Below are the code and all the weights of a small trained network. Each question names an input and a class and asks about switching units off, where a switched-off unit gives its printed mean instead of its output.

import numpy as np


def w(rows, s, z=0):
    codes = np.array(rows[::2]) - 128.0
    scale = np.full(codes.shape[1], s)
    scale[-1] = z or s
    return codes * scale


def f(y):
    return y / 2 * (1 + np.tanh(0.7978845608 * (y + 0.044715 * y**3)))


def log_softmax(a):
    a = a - a.max(-1, keepdims=True)
    return a - np.log(np.exp(a).sum(-1, keepdims=True))


def net(x, mask):
    res = np.array(x, float).reshape(1, 2) / 4 @ E
    y = f(res @ A[0][:, :-1].T + A[0][:, -1])
    res = res + np.where(mask, y, B[0][:, -1]) @ B[0][:, :-1]
    return log_softmax(res[-1] @ U[:, :-1].T + U[:, -1])


A, B = {}, {}
E = w([
[152,178,158,96,204],'x0',
[119,110,247,168,134],'x1',
],0.015)
A[0] = w([
[163,118,63,96,121,229],'neuron 0',
[103,132,187,164,136,89],'neuron 1',
[152,209,155,102,121,56],'neuron 2',
[142,112,124,182,23,54],'neuron 3',
[170,191,159,79,160,31],'neuron 4',
[109,160,113,145,125,252],'neuron 5',
[156,154,66,157,132,84],'neuron 6',
[137,145,208,117,99,83],'neuron 7',
[74,153,26,90,99,245],'neuron 8',
[157,75,177,217,114,239],'neuron 9',
[119,118,117,158,153,241],'neuron 10',
[121,48,117,188,71,48],'neuron 11',
[193,71,191,113,113,72],'neuron 12',
[103,137,182,122,120,237],'neuron 13',
[162,110,160,213,136,252],'neuron 14',
[180,154,46,94,169,187],'neuron 15',
[209,167,148,118,151,87],'neuron 16',
[137,101,118,99,145,102],'neuron 17',
[113,54,100,172,100,55],'neuron 18',
[96,143,73,69,155,112],'neuron 19',
[139,113,72,146,162,237],'neuron 20',
[180,148,128,83,247,79],'neuron 21',
[93,99,175,165,140,172],'neuron 22',
[123,97,206,87,101,34],'neuron 23',
],0.013,0.0039)
B[0] = w([
[139,10,179,103,228,209],'neuron 0',
[93,35,122,106,137,180],'neuron 1',
[55,109,123,125,66,153],'neuron 2',
[51,120,192,84,4,192],'neuron 3',
[77,159,124,53,38,176],'neuron 4',
[153,146,221,55,241,155],'neuron 5',
[95,144,75,127,249,169],'neuron 6',
[75,12,102,101,154,179],'neuron 7',
[115,58,248,117,204,252],'neuron 8',
[156,65,163,80,226,219],'neuron 9',
[173,166,253,82,221,149],'neuron 10',
[35,148,162,41,90,196],'neuron 11',
[148,44,14,177,169,167],'neuron 12',
[190,52,213,122,180,182],'neuron 13',
[198,44,209,111,155,194],'neuron 14',
[168,20,119,116,123,228],'neuron 15',
[2,59,145,72,64,164],'neuron 16',
[142,99,60,184,57,131],'neuron 17',
[37,150,201,115,55,178],'neuron 18',
[123,15,95,132,185,189],'neuron 19',
[144,73,203,119,219,181],'neuron 20',
[23,143,154,44,69,211],'neuron 21',
[151,43,138,192,181,187],'neuron 22',
[99,23,44,144,125,169],'neuron 23',
],0.0062,0.014)
U = w([
[6,107,156,111,85,117],'0',
[111,69,141,172,170,108],'1',
[139,118,200,138,153,251],'2',
[156,142,92,207,89,4],'3',
[136,168,165,185,118,4],'4',
],0.013,0.0039)

Each question gives the input, the list of numbers given to net, and the class t.
The units are the neurons (one row each of A and B). Each row of codes is followed by its name. A weight is (code - 128) times the scale printed after its matrix; where a second scale follows, it is the last column's (A, B and U).
mask holds one flag per neuron, in row order. A switched-off neuron (its flag False) gives its mean, the last column of its row in B, instead of its output. The means were averaged over made-up inputs and are rounded, as every weight is.
A unit's drop is (log p(t) with every unit on - log p(t) with that unit switched off) / (log p(t) with every unit on - log p(t) with every unit switched off).
The circuit of an input: a set's keep is (log p(t) with only the set's units on - log p(t) with every unit switched off) / (log p(t) with every unit on - log p(t) with every unit switched off). Starting from the 12 units with the biggest drops (on a tie, the unit counted first), units are removed one at a time, each time the one whose removal leaves the highest keep (on an exact tie, the one counted first), for as long as the keep stays at least 0.8.
units of the circuit, in order: the units of the circuit, biggest drop first
most important unit: the unit with the biggest drop
k most important neurons: the k neurons with the biggest drops, biggest first
drop when u is switched off: that unit's drop, to one decimal
input [-1,2], class 2: most important unit	neuron 19
input [1,-2], class 2: units of the circuit, in order	neuron 23; neuron 7; neuron 16
input [6,5], class 0: units of the circuit, in order	neuron 21; neuron 16
input [-6,-7], class 1: 3 most important neurons	neuron 0; neuron 21; neuron 8
input [8,8], class 0: 3 most important neurons	neuron 21; neuron 4; neuron 16
input [-3,-1], class 2: 2 most important neurons	neuron 21; neuron 16
input [-5,7], class 1: 2 most important neurons	neuron 9; neuron 22
input [-3,1], class 2: 2 most important neurons	neuron 21; neuron 16
input [6,7], class 1: drop when neuron 8 is switched off	-0.1
input [-4,-6], class 1: drop when neuron 21 is switched off	0.1
input [3,8], class 1: drop when neuron 17 is switched off	0.0
